Here is a tiny trained network, its code and every weight. The questions are about switching its units off for an input and a target symbol, where a switched-off unit gives its printed mean instead of its output.

import numpy as np


def w(rows, s, z=0):
    codes = np.array(rows[::2]) - 128.0
    scale = np.full(codes.shape[1], s)
    scale[-1] = z or s
    return codes * scale


def f(y):
    return np.maximum(y, 0)


def softmax(a):
    e = np.exp(a - a.max(-1, keepdims=True))
    return e / e.sum(-1, keepdims=True)


def log_softmax(a):
    a = a - a.max(-1, keepdims=True)
    return a - np.log(np.exp(a).sum(-1, keepdims=True))


def net(x, mask):
    ids = ['Ωαεθλτ'.index(c) for c in x.split()]
    T = len(ids)
    res = E[ids] + P[:T]
    q, k, v = (res @ M[0].T for M in (Q, K, V))
    z = softmax(np.where(np.tri(T) > 0, q @ k.T / 4**0.5, -1e9)) @ v
    res = res + np.where(mask[0], z, O[0][:, -1]) @ O[0][:, :-1]
    y = f(res @ A[0][:, :-1].T + A[0][:, -1])
    res = res + np.where(mask[1:9], y, B[0][:, -1]) @ B[0][:, :-1]
    return log_softmax(res[-1] @ U[:, :-1].T + U[:, -1])


Q, K, V, O, A, B = {}, {}, {}, {}, {}, {}
E = w([
[184,147,134,131,83,79],'Ω',
[131,45,55,122,143,2],'α',
[38,150,188,219,139,171],'ε',
[133,207,206,177,80,164],'θ',
[241,154,182,63,68,202],'λ',
[71,127,132,199,129,70],'τ',
],0.0069)
P = w([
[145,33,75,247,27,141],'0',
[83,235,119,93,114,115],'1',
[167,39,207,163,81,136],'2',
[98,246,132,73,154,102],'3',
[182,33,228,190,60,146],'4',
[100,244,154,56,185,80],'5',
[193,34,224,206,48,147],'6',
[103,255,176,41,215,54],'7',
[190,29,197,219,41,139],'8',
],0.0068)
Q[0] = w([
[51,248,58,16,228,112],'h1',
[95,218,134,60,165,110],'h1',
[202,7,205,239,35,137],'h1',
[53,254,67,13,224,113],'h1',
],0.0092)
K[0] = w([
[138,67,39,207,2,198],'h1',
[128,100,56,215,55,174],'h1',
[115,194,214,56,250,69],'h1',
[135,72,41,211,3,191],'h1',
],0.008)
V[0] = w([
[170,98,17,105,154,2],'h1',
[41,190,206,193,98,133],'h1',
[234,159,152,130,34,72],'h1',
[19,98,37,208,165,31],'h1',
],0.007)
O[0] = w([
[76,148,254,40,218,83,126],'h1',
[234,110,125,251,63,101,235],'h1',
[59,203,182,94,13,58,251],'h1',
[232,137,212,174,246,67,209],'h1',
],0.0075,0.003)
A[0] = w([
[72,151,130,146,66,72,254],'n1',
[220,58,130,217,101,130,110],'n2',
[245,128,195,201,240,103,191],'n3',
[145,221,8,145,109,129,138],'n4',
[147,166,154,154,157,94,209],'n5',
[140,17,6,194,56,241,136],'n6',
[61,194,125,1,153,111,122],'n7',
[66,185,144,14,149,117,115],'n8',
],0.0064,0.0035)
B[0] = w([
[182,122,201,107,23,104,221],'n1',
[83,92,59,183,137,209,220],'n2',
[134,123,86,151,254,112,255],'n3',
[181,16,123,237,103,189,154],'n4',
[170,154,156,101,143,67,201],'n5',
[27,247,85,1,193,105,195],'n6',
[49,132,55,169,113,198,171],'n7',
[45,141,48,155,139,187,170],'n8',
],0.0071,0.0093)
U = w([
[70,226,166,1,89,69,153],'Ω',
[47,150,32,116,234,186,5],'α',
[199,34,122,235,151,157,133],'ε',
[220,47,244,155,16,91,241],'θ',
[74,86,64,176,63,213,101],'λ',
[195,137,205,61,192,58,141],'τ',
],0.0069,0.0029)

Each question gives the input, a string of symbols that net reads in full, and the target symbol t.
The units are the heads (4 rows each of Q, K, V and O) and the neurons (one row each of A and B). Each row of codes is followed by its name. A weight is (code - 128) times the scale printed after its matrix; where a second scale follows, it is the last column's (O, A, B and U).
mask holds one flag per unit, heads first, then neurons. A switched-off unit (its flag False) gives its mean, the last column of its rows in O or B, instead of its output. The means were averaged over made-up inputs and are rounded, as every weight is.
A unit's drop is (log p(t) with every unit on - log p(t) with that unit switched off) / (log p(t) with every unit on - log p(t) with every unit switched off).
The circuit of an input: a set's keep is (log p(t) with only the set's units on - log p(t) with every unit switched off) / (log p(t) with every unit on - log p(t) with every unit switched off). Starting from all 9 units, units are removed one at a time, each time the one whose removal leaves the highest keep (on an exact tie, the one counted first), for as long as the keep stays at least 0.8.
units of the circuit, in order: the units of the circuit, biggest drop first
top k neurons: the k neurons with the biggest drops, biggest first
drop of u: that unit's drop, to one decimal
input Ω θ α Ω τ θ Ω, target λ: top neuron => [n2]
input θ λ τ, target Ω: top 2 neurons => [n6, n2]
input α Ω ε α, target α: units of the circuit, in order => [h1, n7, n8]
input Ω θ λ α λ α α τ λ, target ε: units of the circuit, in order => [h1, n2, n3]
input λ τ τ ε, target λ: units of the circuit, in order => [h1, n4, n6]
input Ω τ ε ε, target Ω: top 4 neurons => [n2, n3, n4, n1]
input ε α Ω λ Ω Ω τ, target θ: units of the circuit, in order => [h1, n6, n3, n1]
input α α Ω ε ε λ ε ε ε, target α: units of the circuit, in order => [h1, n6]
input λ α ε ε λ, target α: units of the circuit, in order => [h1, n6, n1]
input τ Ω Ω τ α Ω ε, target θ: units of the circuit, in order => [h1, n6, n3, n8]
input α α θ Ω θ Ω Ω θ, target α: units of the circuit, in order => [h1, n8, n7]
input Ω λ α λ ε τ ε ε α, target α: units of the circuit, in order => [h1, n6]
input ε λ τ ε ε θ α, target λ: top 3 neurons => [n2, n3, n6]
input τ Ω ε α, target τ: units of the circuit, in order => [h1, n2]
input α τ ε, target ε: units of the circuit, in order => [h1, n3]
input α λ Ω ε Ω λ Ω θ λ, target λ: top 2 neurons => [n2, n3]
input Ω Ω α Ω ε α Ω Ω α, target θ: top neuron => [n6]
input Ω θ τ τ Ω, target ε: top 3 neurons => [n2, n3, n6]
input ε θ ε τ θ Ω Ω θ τ, target λ: top 4 neurons => [n2, n6, n3, n5]
input λ α α λ α θ, target λ: top neuron => [n7]
input α Ω Ω Ω τ τ λ Ω, target α: drop of n1 => 0.1
input Ω ε τ, target α: drop of n6 => 1.5
input α Ω ε Ω τ Ω, target α: drop of n7 => 0.9
input θ Ω α Ω τ θ α, target λ: drop of n6 => 0.2
